(in the rows, 128 means zero)
Each row of numbers stands for one node and depends on some of the facts below. Use the named rows to name the rest.

Named rows:
veral: [125  97  74 153 139 106 110  31 131  70 168 172  54  93  97 104 108 149
 172  96 122  81 116 141 129 129 111 103 161]
stostel: [ 87 112  79 129 121  78 162  81 151  74 119 123 104 118 108 105 124 144
 171 126 179  87 137 139  86 117 101  94 143]
plesagus: [130 132  94 122 120 130 134 121 121 124 144 140 104 142 123 138 150 148
 136 116 154 125 126 113  84 141 128 105 153]
mobras: [126 165 156 148 151  96  72  88 143 107 168 168  71 115 122 145 121  94
 152 136 163  67  97 205  97 159  97 105 145]
pidri: [138  61  89  99 128 159 116 138 132 117 133 165 110 103 142 159 165 125
 132  74 141 149 116 138 118 184 127 163 138]
stoka: [125 151  63 102  55 141 114 214 100 103 108  92 133 162 170  85 107  76
 162 141 215 120 104 109  73  79 158 155 174]
rasi: [ 87 132  87 154 156  78 129  42 155  76 159 145  75 121  92 127 146 142
 182 125 148  74 117 179 105 109  79  80 147]
tifi: [129 144 127 132 118 143 102 105 144 134 168 156  74 127 106 176 139 132
 180 110 119 140 131 130 105 149 106  94 113]
treloral: [146 105 123 130 105 123 114  85 120 123 134 146 131 105 118 118 110 140
 116 106 148 130 120 114 148 171 138 143 144]
nutrires: [144 121  99 142 141 147  86  70 119  82 174 177  78 109 118 154 147 141
 146 100 114 111 112 173 132 155 108 128 134]
varal: [144  59  59  71  76 159 162 195 112  77 108 124 149 115 168 130 125 123
  97  87 181 146 131 138 109 152 163 204 193]
tulom: [121  70  37  87  60 125 167 126  99  28 111 109 140  98 145  58  81 160
 150 109 196 112 139 106  84  92 162 172 190]
tralomen: [133 135 109 113  90 154 124 128 129 110 162 140 102 134 120 150 122 131
 165 125 142 142 131 121  85 128 125 112 133]
buste: [117 127 143  98  73 128 124 146 145 148 102 136 114 115 125 157 109 135
 174 120 149 163 161  46  79 179 129 100  76]
nomi: [129 149 106 149 154 139 107  87 126 127 183 163  77 139 102 157 165 142
 141 109 127 111 106 160 103 132 105  93 149]
suvak: [130 100  75 124 118 108 144  69 110  66 131 155 100 103 121 104 122 162
 154 107 159  94 134  99 110 130 141 114 130]
kovaki: [116  36  76  72  93 149 153 189 160 113 102 123 168 138 159 114 145  91
 100 130 228 147 106 160  55 158 130 177 207]

There are 3 kinds of fact about the nodes: lostur, sidrabrek, gagul.
lostur: is of sort; sidrabrek: points at; gagul: belongs to class
dritram (lostur 339) (sidrabrek zomol) (gagul 768)
buste (lostur 736) (sidrabrek gabena) (gagul 768)
tralomen (lostur 736) (sidrabrek gudretus) (gagul 428)
tritotri (lostur 339) (sidrabrek gristor) (gagul 715)
plusa (lostur 950) (gagul 428)
flaplu (lostur 5) (sidrabrek vitror) (gagul 715)
vofes (lostur 950) (sidrabrek vagri) (gagul 428)
zipa (lostur 613) (sidrabrek faru) (gagul 292)
zuvo (lostur 950) (gagul 292)
nizom (lostur 613) (sidrabrek grupiplo) (gagul 428)
befa (lostur 5) (sidrabrek pigrom) (gagul 428)
kovaki (lostur 950) (sidrabrek zipa) (gagul 205)
bifla (lostur 950) (sidrabrek tulom) (gagul 715)
vopon (lostur 950) (sidrabrek lusta) (gagul 639)
stuvas (lostur 5) (sidrabrek kovaki) (gagul 715)
trustuk (lostur 5) (gagul 715)
zetrasuk (lostur 5) (sidrabrek vofes) (gagul 292)
nukaban (lostur 950) (sidrabrek zume) (gagul 292)
treloral (lostur 339) (sidrabrek dripli) (gagul 292)
grufek (lostur 950) (sidrabrek veral) (gagul 768)
bivir (lostur 736) (sidrabrek tritotri) (gagul 715)
lufi (lostur 613) (gagul 292)
dipes (lostur 339) (sidrabrek rasi) (gagul 639)
brubrus (lostur 339) (gagul 428)
neden (lostur 613) (sidrabrek trulu) (gagul 428)
stezik (lostur 339) (sidrabrek befa) (gagul 428)
skuni (lostur 613) (sidrabrek fotrir) (gagul 428)
tulom (lostur 339) (sidrabrek grufek) (gagul 205)
gudretus (lostur 5) (sidrabrek fipan) (gagul 428)
skoskivak (lostur 5) (gagul 768)
varal (lostur 339) (sidrabrek stisur) (gagul 205)
trulu (lostur 5) (sidrabrek nirus) (gagul 715)
fletruna (lostur 5) (sidrabrek kufam) (gagul 205)
dibopli (lostur 339) (sidrabrek brustar) (gagul 715)
stisur (lostur 5) (sidrabrek trazen) (gagul 205)
linar (lostur 339) (gagul 428)
pidri (lostur 339) (sidrabrek pluve) (gagul 428)
klagrur (lostur 5) (sidrabrek troduk) (gagul 768)
dustul (lostur 613) (sidrabrek suvak) (gagul 428)
pluve (lostur 736) (sidrabrek fafil) (gagul 292)
patrin (lostur 950) (sidrabrek vopon) (gagul 439)
kabra (lostur 736) (gagul 715)
badel (lostur 339) (sidrabrek triral) (gagul 715)
nirus (lostur 339) (sidrabrek nutrires) (gagul 639)
skidan (lostur 5) (gagul 205)
drograbul (lostur 950) (sidrabrek stezik) (gagul 715)
fadrife (lostur 950) (sidrabrek nizom) (gagul 428)
nogrol (lostur 5) (gagul 205)
trodir (lostur 613) (sidrabrek dredak) (gagul 428)
planon (lostur 339) (sidrabrek destor) (gagul 292)
zumor (lostur 950) (sidrabrek patrin) (gagul 205)
fipan (lostur 736) (sidrabrek zore) (gagul 292)
finun (lostur 736) (sidrabrek nesin) (gagul 639)
klikoduk (lostur 613) (sidrabrek kabra) (gagul 428)
gotrun (lostur 339) (sidrabrek zumor) (gagul 428)
ruvun (lostur 950) (sidrabrek fletruna) (gagul 639)
kledri (lostur 5) (sidrabrek tralomen) (gagul 205)
masumal (lostur 613) (sidrabrek trero) (gagul 715)
megum (lostur 613) (sidrabrek maskes) (gagul 715)
reski (lostur 950) (sidrabrek mobras) (gagul 428)
deson (lostur 613) (sidrabrek bredro) (gagul 639)
nesin (lostur 950) (sidrabrek kledri) (gagul 715)
detole (lostur 5) (sidrabrek flale) (gagul 428)
fotrir (lostur 950) (sidrabrek detole) (gagul 439)
tifi (lostur 736) (gagul 639)
vesken (lostur 339) (gagul 428)
lotim (lostur 339) (sidrabrek nupus) (gagul 292)
flesol (lostur 339) (sidrabrek trodor) (gagul 292)
zore (lostur 5) (sidrabrek puflil) (gagul 292)
gomidri (lostur 736) (sidrabrek reski) (gagul 292)
skeflal (lostur 613) (gagul 639)
destor (lostur 339) (sidrabrek relis) (gagul 428)
trabril (lostur 736) (sidrabrek linar) (gagul 639)
nebi (lostur 339) (gagul 428)
trumigel (lostur 613) (sidrabrek dibopli) (gagul 205)
flipa (lostur 613) (gagul 205)
renepen (lostur 339) (sidrabrek gotrun) (gagul 205)
tugrunu (lostur 339) (gagul 428)
stiku (lostur 950) (sidrabrek vige) (gagul 439)
rudrek (lostur 5) (sidrabrek pidri) (gagul 639)
gogra (lostur 339) (sidrabrek lotim) (gagul 439)
stostel (lostur 950) (sidrabrek megum) (gagul 428)
brustar (lostur 5) (sidrabrek gogra) (gagul 715)
kevo (lostur 5) (sidrabrek klagrur) (gagul 428)
legivas (lostur 5) (gagul 292)
trodor (lostur 5) (sidrabrek kuzepos) (gagul 428)
sido (lostur 339) (sidrabrek misam) (gagul 205)
nutrires (lostur 339) (gagul 715)
kugas (lostur 339) (gagul 428)
faru (lostur 339) (sidrabrek rudrek) (gagul 428)
skunagri (lostur 339) (gagul 715)
stekli (lostur 613) (sidrabrek bivir) (gagul 428)
zeklipos (lostur 339) (sidrabrek klikoduk) (gagul 428)
tiflu (lostur 5) (sidrabrek varal) (gagul 428)
gredem (lostur 339) (sidrabrek dustul) (gagul 428)
kufam (lostur 5) (sidrabrek somal) (gagul 292)
feplas (lostur 950) (sidrabrek vistis) (gagul 439)
plefle (lostur 339) (sidrabrek bifla) (gagul 715)
flale (lostur 613) (sidrabrek ruvun) (gagul 428)
zeplek (lostur 5) (sidrabrek skuni) (gagul 205)
naven (lostur 736) (sidrabrek vuskar) (gagul 715)
dresugram (lostur 339) (gagul 205)
dredak (lostur 339) (sidrabrek petril) (gagul 428)
vistis (lostur 339) (sidrabrek badel) (gagul 292)
zomol (lostur 339) (sidrabrek zetrasuk) (gagul 768)
boklo (lostur 736) (sidrabrek stekli) (gagul 715)
suvak (lostur 339) (sidrabrek plefle) (gagul 428)
bredro (lostur 613) (sidrabrek naven) (gagul 292)
fafil (lostur 339) (sidrabrek tiflu) (gagul 715)
somal (lostur 950) (gagul 768)
troduk (lostur 339) (sidrabrek tifi) (gagul 639)
vagra (lostur 339) (gagul 439)
lusta (lostur 5) (sidrabrek stuvas) (gagul 428)
maskes (lostur 339) (sidrabrek dipes) (gagul 715)
nupus (lostur 736) (sidrabrek treloral) (gagul 428)
skeklo (lostur 339) (gagul 428)
bagrul (lostur 950) (gagul 292)
lilak (lostur 950) (sidrabrek trodir) (gagul 205)
gristor (lostur 339) (sidrabrek finun) (gagul 715)
vuskar (lostur 5) (sidrabrek stupur) (gagul 428)
niskek (lostur 950) (sidrabrek deson) (gagul 428)
puflil (lostur 613) (sidrabrek stoka) (gagul 428)
stoka (lostur 613) (sidrabrek sido) (gagul 205)
petril (lostur 613) (sidrabrek flesol) (gagul 715)
vafon (lostur 339) (sidrabrek masumal) (gagul 428)
fugrer (lostur 613) (sidrabrek plesagus) (gagul 768)
kuzepos (lostur 950) (sidrabrek rilunon) (gagul 639)
triral (lostur 5) (sidrabrek kevo) (gagul 292)
misam (lostur 950) (sidrabrek gomidri) (gagul 428)
relis (lostur 339) (sidrabrek boklo) (gagul 428)
doflis (lostur 5) (sidrabrek renepen) (gagul 639)
stupur (lostur 5) (sidrabrek bevem) (gagul 428)
plesagus (lostur 5) (sidrabrek grebrar) (gagul 428)
nomi (lostur 5) (sidrabrek skidan) (gagul 715)
veral (lostur 339) (sidrabrek stostel) (gagul 715)
mokol (lostur 5) (gagul 292)
boflun (lostur 339) (sidrabrek nomi) (gagul 205)
pagi (lostur 736) (sidrabrek nukaban) (gagul 768)
zume (lostur 339) (sidrabrek galuse) (gagul 439)
patruk (lostur 339) (sidrabrek pagi) (gagul 428)
vige (lostur 736) (sidrabrek zeplek) (gagul 715)
rilunon (lostur 950) (sidrabrek brener) (gagul 292)
gabena (lostur 339) (sidrabrek boflun) (gagul 428)
plagras (lostur 613) (gagul 428)
riskol (lostur 950) (sidrabrek planon) (gagul 439)
digrole (lostur 5) (sidrabrek lopel) (gagul 428)
grupiplo (lostur 950) (sidrabrek lilak) (gagul 205)
brener (lostur 5) (sidrabrek vesken) (gagul 292)
vitror (lostur 339) (sidrabrek trumigel) (gagul 428)
tromu (lostur 5) (sidrabrek flaplu) (gagul 639)
rasi (lostur 950) (gagul 715)
pigrom (lostur 736) (sidrabrek stiku) (gagul 439)
dripli (lostur 339) (sidrabrek buste) (gagul 639)
trazen (lostur 339) (sidrabrek drograbul) (gagul 768)
mobras (lostur 950) (sidrabrek trabril) (gagul 715)
vagri (lostur 5) (sidrabrek niskek) (gagul 428)
bevem (lostur 950) (sidrabrek gredem) (gagul 715)
vukes (lostur 5) (gagul 639)
lopel (lostur 339) (sidrabrek doflis) (gagul 205)
piga (lostur 5) (sidrabrek dritram) (gagul 715)
grebrar (lostur 613) (sidrabrek vafon) (gagul 205)
galuse (lostur 339) (sidrabrek piga) (gagul 768)
trero (lostur 5) (sidrabrek fadrife) (gagul 428)

Name these rows:
No name comes twice in this set of rows, the named rows included.
[128 161 100 146  98 119  79 157 134 141 133 136  82 157 138 113 121  76
 171 143 168 113  99  96 108 121 127  96 150] : puflil
[147  82 108 138 158 149 102  95 143 127 170 193  70 107 120 172 165 117
 123  78 113 121  98 176 148 189 113 136 168] : fafil
[112 141 108 142 154 100 111  81 156 111 135 152  98 129 113 172 163 123
 148 134 145 102 130 155 101 175  86  80 111] : kuzepos
[135  25  97  98 133 161  98 117 151 137 140 180 110 105 135 136 173 110
 122  87 158 146  96 127  97 188 129 151 153] : gotrun
[129 150 153 121  85 137 119 108 121 141 152 120 124 126 109 140 108 129
 164 108 157 140 114 123 108 126 131 131 122] : fipan
[142 166 127 143 133 141 138 151 140 135 191 153  55 134 110 211 143 117
 139  84  97 136 132 196 159 151 100 113 166] : vige
[153 106  94 122 131 125 162 151 118 110 124 156  97 113 138 176 159 128
 102  74 135 118 136 144 150 190 142 144 156] : stezik
[ 96 128  96 155 144  86 107  44 166  83 161 151  75 114  88 116 116 130
 174 136 142  83 115 180 106 124  74  80 167] : bifla
[134 185  93 154  89 123  93 108 114 147 126 110 136 179 116 107 141 107
 156 152 161 130 106  73 129 104 126  85 115] : bredro
[ 78 106 110 115  95  60 133  90 185 113  68 118 115  89 113  98  87 144
 191 133 178 116 165  53  82 184 105  79 104] : grufek
[124 195  90 159 108 143  44 101 129 125 152 142  80 166 118 144 150 101
 184 163 124 130 113  90 114 129  94  66  99] : deson
[127 110  98 117 133 136 146 160 136 149 135 143  98 139 130 167 169 125
 119  85 147 140 116 133  95 166 124 129 157] : tiflu
[154 162 151 107  78 137 112 121 126 142 113 147 146 152 131 158 124 145
 141 177 153 146 162  18  60 188 153  69  57] : pagi
[101  69 100 102 131 159 103 129 166 131 138 141 135 123 126 152 181  99
 138 110 179 146  91 194  81 155  88 158 152] : patrin
[137 159 102 128 126 109 174 183 122 137 136 129  85 135 135 185 144 137
 104  82 127 127 141 146 140 172 131 121 175] : detole

Now the same nodes, written a new way:
Named rows:
tifi: [121 107 101 144 110 125 129  93 106 190 135 148 130 123 127 130 127 121
 138 115 120 137 116 122 131 116 116 108]
drograbul: [121 115 114 167 125 142 126  97 100 107 129 132 132 134 135 134 103 106
 127 111 120 130 117 129 129 105 117 140]
troduk: [116 115 108 144 113 130 131  92  99 202 131 151 129 120 142 115 120 126
 143 109 110 131 124 123 134 123 114 104]
bredro: [124 117 114 137 118 137 131 111 115 146 133 141 131 125 140 124 150 109
 125 122 122 136 110 131 132 138 121 121]
doflis: [115 111  98 140 113 101 138  85 108 181 120 162 142 102 156 111 111 140
 132 125 145 121 122 124 118 119 118 111]
gogra: [114 118 105 117 110 105 127 109 112 214 109 141 132 107 134 128  76 131
 137 108 171 110 115 135 152 138 117  84]
kugas: [125 129 118 115 122 121 135 147 142 115 116 122 127 131 129 105 178 131
 140 124 133 141 140 135 146 164 130 129]
kufam: [124 120 113 134 116 144 121 128 120 138 131 124 120 132 106 131 139 107
 139 106 123 142 117 136 153 126 118 115]
relis: [103 133 111 108 116 113 133 162 145  96 116 112 121 112 158  91 163 122
 129 121 115 139 137 117 158 153 132 141]
tulom: [155 132 121 130 118 156 129 150 131  94 132 139 130 131 126  94 126 137
 143 126 119 141 140 104 141 154 129 169]
tromu: [103 106 100 141 116 100 127 105 113 143 114 138 132 101 133 120  90 130
 137 115 154 108 117 139 141 111 112 102]
zomol: [120 124 123 103 121 167 117 139 117 148 128 144 129 119 152 114 126 147
 131 125  90 129 118 142 134 175 123 113]
befa: [125 123 117 116 120 130 132 152 140  97 119 113 121 136 110 114 174 123
 137 122 131 144 130 141 151 159 130 128]
plagras: [133 119 118 121 119 117 137 143 144  89 117 117 132 136 127 110 183 118
 129 127 138 133 125 134 144 160 132 130]
brustar: [121 119 102 156 128 118 122 108 118 118 120 135 141 107 126 123  97 123
 138 116 149 116 120 134 138  94 113 125]
nebi: [124 131 119 117 123 123 135 147 143 118 115 124 128 133 125 106 174 132
 141 124 133 138 138 136 147 164 131 126]
trazen: [137 122 119 109 114 153 120 147 122 138 124 136 128 123 131 112 101 143
 138 119 120 124 124 129 146 165 125 127]

Name these rows:
No name comes twice in this set of rows, the named rows included.
[138 117 105 154 103 121 138  92 101 201 133 153 127 129 126 107 102 122
 149 108 138 136 137  99 139 120 116 128] : dipes
[117 104 105 154 113 105 141  75  98 163 114 148 139 121 161 126  98 128
 122 121 146 119 116 127 116 120 123 125] : vopon
[124 116 125 124 116 114 134 149 128  41 122 132 110 127 125  92 177 115
 137 136 178 132 140 150 146 172 120 128] : plesagus
[110 112 100 143 120  95 125 106 119 176 106 131 142 105 126 124  81 139
 147 106 152 102 122 134 150 108 114  99] : nirus
[147 116 114 139 122 127 130 101 118 155 129 146 136 136 103 138 146 126
 143 125 163 132 117 145 128 136 120 105] : gomidri
[136 141 114 109 126 136 139 140 154 189 115 112 141 141 122 123 187 144
 137 114  83 159 131 119 139 153 144 129] : vesken
[139 111 129 139 120 145 123 151 125   7 132 138 124 132 130  93 135 119
 133 138 150 117 124 137 139 164 118 157] : grebrar
[106 107  96 143 109 116 128 104 113 170 132 141 129 108 140 119 112 121
 133 113 120 128 113 117 139 110 116 113] : finun
[122 125 111 116 121  98 144 135 146  95 110 138 136 114 148  95 174 143
 128 142 162 133 135 135 127 162 134 131] : digrole
[120 127 114 132 119 134 131 114 114 166 130 146 127 120 143 113 138 119
 137 118 132 137 128 127 136 139 119 121] : vistis

